Here is a tiny trained network, its code and every weight. The questions are about switching its units off for an input and a class, where a switched-off unit gives its printed mean instead of its output.

import numpy as np


def w(rows, s, z=0):
    codes = np.array(rows[::2]) - 128.0
    scale = np.full(codes.shape[1], s)
    scale[-1] = z or s
    return codes * scale


def f(y):
    return np.maximum(y, 0)


def log_softmax(a):
    a = a - a.max(-1, keepdims=True)
    return a - np.log(np.exp(a).sum(-1, keepdims=True))


def net(x, mask):
    res = np.array(x, float).reshape(1, 4) / 4 @ E
    y = f(res @ A[0][:, :-1].T + A[0][:, -1])
    res = res + np.where(mask, y, B[0][:, -1]) @ B[0][:, :-1]
    return log_softmax(res[-1] @ U[:, :-1].T + U[:, -1])


A, B = {}, {}
E = w([
[51,170,131,33,253,47,134,133,138,197,162,212],'x0',
[139,181,181,241,136,130,162,84,125,217,70,161],'x1',
[148,64,86,195,216,223,143,150,204,60,136,99],'x2',
[211,99,196,103,155,197,13,44,211,109,58,180],'x3',
],0.0055)
A[0] = w([
[54,197,119,111,60,34,153,165,3,167,168,110,161],'neuron 0',
[169,70,96,131,70,174,120,159,129,54,128,39,183],'neuron 1',
[221,124,174,170,83,188,104,57,126,123,35,98,195],'neuron 2',
[56,147,83,115,111,66,173,199,57,155,187,107,210],'neuron 3',
[163,69,94,137,81,164,126,164,125,71,108,62,181],'neuron 4',
[71,115,64,105,179,81,176,202,126,156,215,145,72],'neuron 5',
[182,119,172,138,160,178,90,60,211,144,55,169,242],'neuron 6',
[155,140,135,249,78,168,218,127,97,167,98,73,252],'neuron 7',
[111,206,171,116,147,79,116,92,110,197,99,162,203],'neuron 8',
[99,104,43,125,130,125,185,231,111,111,184,95,149],'neuron 9',
[115,206,230,117,129,82,126,70,100,206,91,192,182],'neuron 10',
],0.006,0.0035)
B[0] = w([
[153,254,117,161,102,89,164,144,88,113,34,120,250],'neuron 0',
[113,92,126,99,195,184,71,119,176,119,156,135,229],'neuron 1',
[80,129,60,141,213,197,76,155,160,84,124,38,234],'neuron 2',
[130,197,114,163,130,143,143,138,126,95,55,105,254],'neuron 3',
[111,102,115,101,203,169,83,99,167,130,162,123,215],'neuron 4',
[72,155,76,145,211,180,138,174,164,81,86,99,204],'neuron 5',
[81,116,71,125,215,208,89,146,153,97,138,66,242],'neuron 6',
[214,92,131,69,109,205,40,64,126,128,142,108,246],'neuron 7',
[133,77,176,48,128,148,128,64,136,165,139,160,204],'neuron 8',
[105,144,87,131,161,164,81,145,148,107,106,82,227],'neuron 9',
[144,82,187,42,115,130,130,76,154,188,163,174,215],'neuron 10',
],0.0075,0.0074)
U = w([
[130,2,134,77,164,169,82,90,159,133,221,126,204],'0',
[130,67,156,184,64,79,166,178,110,136,206,136,27],'1',
[115,57,148,160,75,69,148,161,111,145,203,166,25],'2',
[93,151,169,116,132,54,179,120,125,163,118,198,3],'3',
[198,148,166,106,8,75,128,97,84,143,118,143,224],'4',
[95,185,73,180,160,139,137,196,129,87,87,65,135],'5',
],0.008,0.0036)

Each question gives the input, the list of numbers given to net, and the class t.
The units are the neurons (one row each of A and B). Each row of codes is followed by its name. A weight is (code - 128) times the scale printed after its matrix; where a second scale follows, it is the last column's (A, B and U).
mask holds one flag per neuron, in row order. A switched-off neuron (its flag False) gives its mean, the last column of its row in B, instead of its output. The means were averaged over made-up inputs and are rounded, as every weight is.
A unit's drop is (log p(t) with every unit on - log p(t) with that unit switched off) / (log p(t) with every unit on - log p(t) with every unit switched off).
The circuit of an input: a set's keep is (log p(t) with only the set's units on - log p(t) with every unit switched off) / (log p(t) with every unit on - log p(t) with every unit switched off). Starting from all 11 units, units are removed one at a time, each time the one whose removal leaves the highest keep (on an exact tie, the one counted first), for as long as the keep stays at least 0.8.
units of the circuit, in order: the units of the circuit, biggest drop first
top k neurons: the k neurons with the biggest drops, biggest first
drop of u: that unit's drop, to one decimal
input [-4,1,-3,0], class 0: units of the circuit, in order	(neuron 3; neuron 0)
input [3,7,6,-4], class 0: units of the circuit, in order	(neuron 0)
input [-8,1,-8,-2], class 4: units of the circuit, in order	(neuron 6; neuron 5)
input [-4,1,-5,0], class 4: units of the circuit, in order	(neuron 6; neuron 5)
input [-4,2,8,-8], class 0: top 4 neurons	(neuron 7; neuron 0; neuron 1; neuron 4)
input [7,-6,0,1], class 5: units of the circuit, in order	(neuron 5; neuron 7)
input [-4,-4,-7,1], class 4: top 4 neurons	(neuron 6; neuron 5; neuron 9; neuron 0)
input [-5,8,3,3], class 0: top 2 neurons	(neuron 7; neuron 0)
input [-7,5,6,-6], class 0: drop of neuron 7	0.2
input [8,2,-8,2], class 3: drop of neuron 7	0.3
input [3,-8,-6,-1], class 5: drop of neuron 5	0.2
input [7,-5,-6,1], class 4: drop of neuron 7	-0.2
